After every row comes one of two labels: whether the row has a hidden trait. Each part has its own trait and labels.
In the rows, 100 means zero.
[95 99 94 105 111 101 106 119 83 103 63 94 103 103 103 86 110 101 81 94 77 99 102 93 81 109 83 103 92 102 109 101 75 83 108 86 121 129 103 87 84 99 108 80 111 97 79 103 93 120 116 132 88 94 85 105 98 81 93 95] : lib
[90 101 112 113 102 79 105 96 119 96 130 74 98 96 155 105 110 86 75 112 76 87 71 82 109 104 74 98 91 101 97 105 128 110 86 96 80 103 97 94 116 104 118 88 105 88 122 88 82 101 88 85 104 108 106 111 90 120 104 80] : tumib
[127 90 79 88 81 115 92 86 100 88 70 200 101 99 82 106 112 120 90 89 109 133 101 117 81 116 119 95 89 132 98 86 74 42 120 100 113 115 84 110 105 106 82 101 98 110 99 74 138 123 109 110 126 69 80 86 107 83 86 106] : tumib
[79 121 101 107 90 72 99 93 112 98 132 35 113 114 117 120 115 86 114 131 81 76 76 72 118 99 96 90 108 91 91 119 137 96 75 97 68 85 105 87 109 108 106 107 101 93 106 156 93 80 84 80 110 129 111 107 89 136 106 75] : tumib
[86 124 92 98 96 84 109 104 77 105 75 72 108 116 77 92 117 94 101 110 78 88 84 76 99 112 101 94 104 90 108 109 88 72 80 94 109 115 102 79 76 106 99 101 114 96 76 145 96 96 116 100 86 118 89 105 93 104 99 77] : lib
[103 102 101 100 85 100 80 80 130 89 119 125 110 97 128 129 104 102 95 118 102 105 67 87 95 107 106 99 91 120 75 99 129 62 104 95 73 93 98 110 127 105 107 95 94 91 111 115 108 112 89 95 128 93 88 94 104 111 92 101] : tumib
[117 88 101 99 88 106 89 102 106 97 74 96 104 88 124 98 106 102 67 96 100 124 95 98 81 92 97 98 90 124 90 87 88 73 120 87 96 108 104 113 120 100 106 75 103 99 122 70 106 124 122 131 109 70 99 80 108 91 95 101] : tumib
[92 119 87 98 94 83 118 109 72 107 65 70 107 111 78 81 116 99 93 104 74 84 94 84 98 114 97 95 101 90 124 112 76 77 87 96 121 122 100 77 68 107 97 103 114 100 70 127 94 101 120 107 90 113 91 102 91 95 100 80] : lib
[120 87 95 94 86 108 101 99 93 96 64 146 102 91 99 93 107 114 74 90 98 119 103 110 81 109 103 98 89 121 105 91 71 61 124 95 115 118 93 105 94 103 96 83 104 106 95 74 111 124 121 130 111 77 84 90 105 80 89 108] : lib

Next part:
[82 134 57 46 97 112 100 109 86 98 104 51 135 74 93 22 99 79] : (14)
[109 100 102 80 102 147 101 91 110 96 111 80 89 106 96 88 109 86] : (14)
[113 87 92 35 116 178 102 89 102 113 79 65 114 93 92 100 115 86] : (17)
[103 97 90 47 110 153 107 99 93 108 94 64 122 93 95 87 114 91] : (17)
[105 95 96 54 111 145 106 96 99 106 98 64 120 96 97 87 116 92] : (17)
[110 85 93 41 122 165 93 89 105 119 63 71 115 88 102 112 115 94] : (17)
[120 84 101 59 114 180 96 83 113 110 71 87 84 101 89 130 112 87] : (14)
[106 97 86 38 113 160 107 97 92 106 103 55 130 87 86 70 116 84] : (17)
[116 95 91 41 116 180 78 79 120 115 69 77 87 89 96 107 109 84] : (14)
[104 90 98 84 109 142 97 93 100 107 84 84 112 99 109 85 107 99] : (17)
[93 102 84 111 108 103 96 96 102 106 41 102 97 91 115 100 109 103] : (14)
[103 100 99 68 100 119 100 95 107 106 75 82 89 106 104 122 98 92] : (14)
[100 104 79 80 110 92 86 91 111 116 38 84 104 87 115 104 108 100] : (14)
[112 88 85 43 119 163 80 81 116 122 33 80 91 89 105 130 112 88] : (17)
[108 94 96 50 109 160 99 93 102 109 88 73 104 96 95 105 104 87] : (14)
[134 70 110 41 120 200 121 92 89 110 167 57 137 99 58 78 125 90] : (17)
[117 77 95 45 123 185 106 94 91 117 98 66 135 87 85 87 125 95] : (17)
[100 92 89 67 118 154 72 83 119 116 13 100 83 85 120 129 110 94] : (17)
[106 88 99 73 109 162 92 89 109 108 55 88 91 101 111 114 106 94] : (14)
[101 95 88 70 112 122 101 93 101 109 64 82 110 88 101 106 121 96] : (14)
[103 107 89 79 94 170 93 92 108 98 68 82 80 107 105 86 87 80] : (17)
[94 102 84 61 109 121 93 93 109 111 28 75 97 93 122 111 105 93] : (17)
[111 88 89 35 119 183 105 93 93 112 99 59 129 88 82 85 120 87] : (14)
[101 106 69 61 110 174 84 86 107 111 33 80 96 83 102 88 102 83] : (17)
[123 72 97 46 125 200 102 85 99 119 85 74 120 88 82 107 125 92] : (17)
[109 106 87 33 104 185 102 94 98 102 116 66 103 91 72 86 101 74] : (14)
[117 88 93 31 115 184 114 94 91 107 138 54 135 89 72 62 122 84] : (14)
[107 93 96 54 111 167 100 92 101 107 90 69 110 96 96 93 110 87] : (17)
[113 84 109 67 111 158 101 90 105 106 95 91 99 101 94 115 114 95] : (14)
[110 85 100 69 111 145 105 94 99 111 79 74 112 101 101 106 111 97] : (17)
[110 93 95 39 114 186 88 88 107 108 86 78 100 91 93 97 106 83] : (14)
[97 95 97 78 109 126 91 96 107 107 66 86 102 95 118 98 107 99] : (17)
[101 100 80 51 111 133 95 96 99 116 58 66 119 87 106 86 104 94] : (17)
